Below is a small trained network, with its code and all its weights. Each question gives an input and a class and asks what happens when units are switched off, that is, made to give their printed mean instead of their output.

import numpy as np


def w(rows, s, z=0):
    codes = np.array(rows[::2]) - 128.0
    scale = np.full(codes.shape[1], s)
    scale[-1] = z or s
    return codes * scale


def f(y):
    return y / 2 * (1 + np.tanh(0.7978845608 * (y + 0.044715 * y**3)))


def log_softmax(a):
    a = a - a.max(-1, keepdims=True)
    return a - np.log(np.exp(a).sum(-1, keepdims=True))


def net(x, mask):
    res = np.array(x, float).reshape(1, 3) / 4 @ E
    y = f(res @ A[0][:, :-1].T + A[0][:, -1])
    res = res + np.where(mask, y, B[0][:, -1]) @ B[0][:, :-1]
    return log_softmax(res[-1] @ U[:, :-1].T + U[:, -1])


A, B = {}, {}
E = w([
[190,182,186,101],'x0',
[22,106,170,2],'x1',
[67,169,201,210],'x2',
],0.009)
A[0] = w([
[103,142,130,146,75],'N1',
[126,135,163,98,110],'N2',
[122,138,117,127,107],'N3',
[166,127,70,81,103],'N4',
[163,188,159,94,74],'N5',
[163,136,98,87,121],'N6',
[131,101,150,124,111],'N7',
[116,138,140,143,31],'N8',
[139,139,141,119,151],'N9',
[83,124,160,79,92],'N10',
[203,159,196,110,43],'N11',
[132,129,140,126,164],'N12',
[178,139,142,154,110],'N13',
[34,91,1,187,2],'N14',
[150,121,111,172,135],'N15',
[197,135,227,90,75],'N16',
[154,129,108,165,75],'N17',
[84,164,177,174,102],'N18',
[99,138,180,167,111],'N19',
[156,141,105,161,86],'N20',
[145,134,114,151,113],'N21',
[143,140,130,139,118],'N22',
[105,130,160,156,115],'N23',
[98,136,129,99,120],'N24',
[105,136,149,149,68],'N25',
[150,129,95,184,123],'N26',
[100,146,134,97,112],'N27',
[117,132,153,142,105],'N28',
[133,129,139,127,103],'N29',
[118,115,150,117,80],'N30',
[99,155,206,176,109],'N31',
[198,120,60,49,95],'N32',
[104,140,150,98,111],'N33',
[131,162,93,146,88],'N34',
],0.021,0.007)
B[0] = w([
[136,145,151,158,136],'N1',
[119,141,114,74,167],'N2',
[137,141,122,133,122],'N3',
[161,91,184,173,206],'N4',
[75,178,86,173,183],'N5',
[151,103,154,171,182],'N6',
[137,144,133,118,128],'N7',
[128,119,134,140,124],'N8',
[128,139,132,130,146],'N9',
[151,132,132,3,228],'N10',
[52,192,76,148,208],'N11',
[144,130,128,123,145],'N12',
[142,126,94,47,207],'N13',
[32,223,29,222,248],'N14',
[145,108,130,56,212],'N15',
[40,194,57,189,216],'N16',
[112,146,158,63,190],'N17',
[162,73,162,177,218],'N18',
[181,105,153,174,199],'N19',
[132,155,159,61,195],'N20',
[129,132,147,89,170],'N21',
[113,100,98,106,148],'N22',
[147,109,162,165,169],'N23',
[110,110,151,61,179],'N24',
[142,117,151,156,145],'N25',
[151,99,124,35,234],'N26',
[132,123,116,65,178],'N27',
[137,120,137,156,144],'N28',
[129,137,118,136,124],'N29',
[151,149,123,107,138],'N30',
[173,72,170,191,235],'N31',
[202,72,185,207,252],'N32',
[123,134,117,60,181],'N33',
[105,142,174,100,154],'N34',
],0.036,0.011)
U = w([
[162,89,73,212,130],'0',
[124,135,44,87,4],'1',
[72,183,2,203,213],'2',
],0.0095,0.0021)

Each question gives the input, the list of numbers given to net, and the class t.
The units are the neurons (one row each of A and B). Each row of codes is followed by its name. A weight is (code - 128) times the scale printed after its matrix; where a second scale follows, it is the last column's (A, B and U).
mask holds one flag per neuron, in row order. A switched-off neuron (its flag False) gives its mean, the last column of its row in B, instead of its output. The means were averaged over made-up inputs and are rounded, as every weight is.
A unit's drop is (log p(t) with every unit on - log p(t) with that unit switched off) / (log p(t) with every unit on - log p(t) with every unit switched off).
The circuit of an input: a set's keep is (log p(t) with only the set's units on - log p(t) with every unit switched off) / (log p(t) with every unit on - log p(t) with every unit switched off). Starting from the 12 units with the biggest drops (on a tie, the unit counted first), units are removed one at a time, each time the one whose removal leaves the highest keep (on an exact tie, the one counted first), for as long as the keep stays at least 0.8.
units of the circuit, in order: the units of the circuit, biggest drop first
most important unit: the unit with the biggest drop
k most important neurons: the k neurons with the biggest drops, biggest first
drop when u is switched off: that unit's drop, to one decimal
input [2,6,-7], class 0: units of the circuit, in order -> [N32]
input [1,7,-7], class 0: 3 most important neurons -> [N32 N4 N6]
input [-6,-1,5], class 2: 4 most important neurons -> [N14 N32 N4 N6]
input [-4,2,4], class 0: 4 most important neurons -> [N16 N11 N18 N5]
input [7,-6,3], class 2: 3 most important neurons -> [N16 N11 N5]
input [-4,-1,-4], class 0: 4 most important neurons -> [N16 N32 N11 N4]
input [6,-3,5], class 2: 3 most important neurons -> [N11 N16 N32]
input [-5,0,5], class 0: 2 most important neurons -> [N16 N18]
input [-7,-7,1], class 1: 2 most important neurons -> [N26 N15]
input [8,-8,-2], class 1: 2 most important neurons -> [N14 N13]
input [6,8,8], class 0: 3 most important neurons -> [N31 N18 N19]
input [7,6,-3], class 2: 4 most important neurons -> [N16 N5 N26 N11]
input [5,7,7], class 0: 4 most important neurons -> [N31 N18 N19 N26]
input [4,-5,-7], class 0: most important unit -> N32
input [-8,-8,4], class 1: 3 most important neurons -> [N26 N15 N16]
input [3,8,-8], class 0: 2 most important neurons -> [N32 N4]
input [-1,0,2], class 0: drop when N14 is switched off -> 0.8
input [5,-2,-7], class 0: drop when N32 is switched off -> 2.0
input [0,1,3], class 0: drop when N23 is switched off -> 0.0
input [-6,-3,0], class 2: units of the circuit, in order -> [N14]
input [5,-8,6], class 1: drop when N13 is switched off -> 0.1
